Below is a small trained network, with its code and all its weights. Each question gives an input and a class and asks what happens when units are switched off, that is, made to give their printed mean instead of their output.

import numpy as np


def w(rows, s, z=0):
    codes = np.array(rows[::2]) - 128.0
    scale = np.full(codes.shape[1], s)
    scale[-1] = z or s
    return codes * scale


def norm(h):
    return h / np.sqrt((h * h).mean(-1, keepdims=True) + 1e-5)


def f(y):
    return np.maximum(y, 0)


def log_softmax(a):
    a = a - a.max(-1, keepdims=True)
    return a - np.log(np.exp(a).sum(-1, keepdims=True))


def net(x, mask):
    res = np.array(x, float).reshape(1, 2) / 4 @ E
    u = 0
    for l in range(2):
        y = f(norm(res) @ A[l][:, :-1].T + A[l][:, -1])
        res = res + np.where(mask[u : u + 12], y, B[l][:, -1]) @ B[l][:, :-1]
        u += 12
    return log_softmax(norm(res)[-1] @ U[:, :-1].T + U[:, -1])


A, B = {}, {}
E = w([
[80,68,61,140,34,10,190,187],'x0',
[119,146,126,243,104,81,7,109],'x1',
],0.0019)
A[0] = w([
[127,125,123,125,123,136,126,128,123],'0.n1',
[104,101,105,60,157,158,174,162,195],'0.n2',
[116,124,119,122,139,122,124,124,116],'0.n3',
[145,205,171,107,206,188,84,77,253],'0.n4',
[4,80,29,123,88,62,137,184,231],'0.n5',
[121,127,115,131,134,136,125,127,121],'0.n6',
[130,141,125,125,119,123,141,128,96],'0.n7',
[101,123,101,71,152,135,159,146,174],'0.n8',
[123,120,124,130,134,131,131,118,120],'0.n9',
[68,149,117,185,118,88,38,96,222],'0.n10',
[134,131,121,122,123,125,123,131,120],'0.n11',
[132,121,126,129,112,135,126,122,113],'0.n12',
],0.0015,0.0023)
B[0] = w([
[128,124,129,132,129,132,133,128,128],'0.n1',
[165,107,179,162,46,103,43,78,181],'0.n2',
[125,130,125,134,133,129,124,134,128],'0.n3',
[130,106,81,239,102,44,246,187,251],'0.n4',
[170,193,173,227,227,163,187,98,235],'0.n5',
[130,120,119,132,135,123,132,133,128],'0.n6',
[149,128,124,133,113,136,157,143,128],'0.n7',
[164,108,160,155,74,107,75,92,164],'0.n8',
[135,126,121,131,133,121,130,129,128],'0.n9',
[181,77,179,1,72,169,196,114,225],'0.n10',
[133,122,128,122,129,128,128,129,128],'0.n11',
[127,132,134,132,127,126,129,123,128],'0.n12',
],0.0019,0.0032)
A[1] = w([
[148,104,129,144,122,110,179,127,123],'1.n1',
[98,147,105,151,109,101,3,118,75],'1.n2',
[72,104,64,112,104,90,134,158,33],'1.n3',
[128,154,110,169,144,102,133,139,135],'1.n4',
[124,132,128,124,127,126,126,127,126],'1.n5',
[109,124,98,6,143,153,154,146,59],'1.n6',
[72,107,74,120,96,83,126,155,32],'1.n7',
[156,132,154,160,138,129,150,102,130],'1.n8',
[112,133,105,27,149,154,158,149,83],'1.n9',
[126,175,150,105,231,197,69,94,48],'1.n10',
[60,107,65,117,99,84,132,163,6],'1.n11',
[90,131,88,141,118,107,54,137,63],'1.n12',
],0.0049,0.0014)
B[1] = w([
[123,142,121,128,144,161,65,135,249],'1.n1',
[153,28,229,19,72,159,168,54,206],'1.n2',
[128,178,97,163,200,131,138,142,180],'1.n3',
[142,116,140,71,122,141,144,118,205],'1.n4',
[128,131,132,126,128,128,130,122,128],'1.n5',
[144,66,212,145,63,101,52,48,171],'1.n6',
[137,165,107,130,199,157,153,138,186],'1.n7',
[96,120,97,101,125,147,95,160,254],'1.n8',
[134,76,184,170,79,107,55,78,172],'1.n9',
[78,161,3,176,164,24,223,226,245],'1.n10',
[129,179,96,142,209,141,160,153,185],'1.n11',
[124,108,151,82,108,193,102,127,156],'1.n12',
],0.0039,0.0029)
U = w([
[130,164,57,174,205,85,205,169,189],'0',
[157,53,229,115,76,119,124,47,170],'1',
[119,155,92,102,121,220,19,182,129],'2',
[92,212,118,91,119,127,117,52,21],'3',
[83,247,134,77,97,110,118,72,2],'4',
],0.012,0.0057)

Each question gives the input, the list of numbers given to net, and the class t.
The units are the neurons (one row each of A and B). Each row of codes is followed by its name. A weight is (code - 128) times the scale printed after its matrix; where a second scale follows, it is the last column's (A, B and U).
mask holds one flag per neuron, layer by layer. A switched-off neuron (its flag False) gives its mean, the last column of its row in B, instead of its output. The means were averaged over made-up inputs and are rounded, as every weight is.
A unit's drop is (log p(t) with every unit on - log p(t) with that unit switched off) / (log p(t) with every unit on - log p(t) with every unit switched off).
The circuit of an input: a set's keep is (log p(t) with only the set's units on - log p(t) with every unit switched off) / (log p(t) with every unit on - log p(t) with every unit switched off). Starting from the 12 units with the biggest drops (on a tie, the unit counted first), units are removed one at a time, each time the one whose removal leaves the highest keep (on an exact tie, the one counted first), for as long as the keep stays at least 0.8.
circuit, biggest first: the units of the circuit, biggest drop first
top k neurons: the k neurons with the biggest drops, biggest first
top k neurons in layer l: the k neurons of layer l with the biggest drops, biggest first
drop of u: that unit's drop, to one decimal
input [7,-8], class 1: circuit, biggest first : 1.n6
input [3,1], class 2: circuit, biggest first : 0.n4, 1.n10, 1.n2
input [2,3], class 2: top 2 neurons : 0.n10, 1.n10
input [-1,0], class 2: top 2 neurons in layer 1 : 1.n10, 1.n1
input [-5,5], class 0: top 2 neurons : 1.n10, 0.n2
input [3,-3], class 2: circuit, biggest first : 0.n4, 1.n10, 1.n1, 1.n2
input [-1,-3], class 2: top 3 neurons in layer 0 : 0.n10, 0.n2, 0.n8
input [-3,-1], class 2: top 2 neurons : 0.n4, 0.n5
input [-8,-7], class 0: top 2 neurons : 1.n10, 0.n10
input [5,-7], class 1: top 3 neurons : 0.n4, 1.n6, 1.n10
input [4,6], class 1: top 2 neurons : 0.n4, 1.n2
input [2,1], class 2: top 2 neurons in layer 0 : 0.n5, 0.n4
input [-2,-1], class 2: top 2 neurons : 0.n4, 1.n10
input [-8,0], class 0: drop of 1.n10 : 0.1
input [-4,2], class 0: drop of 1.n7 : 0.0
input [-4,7], class 1: drop of 1.n2 : 1.3
input [-5,4], class 0: drop of 1.n10 : 2.2
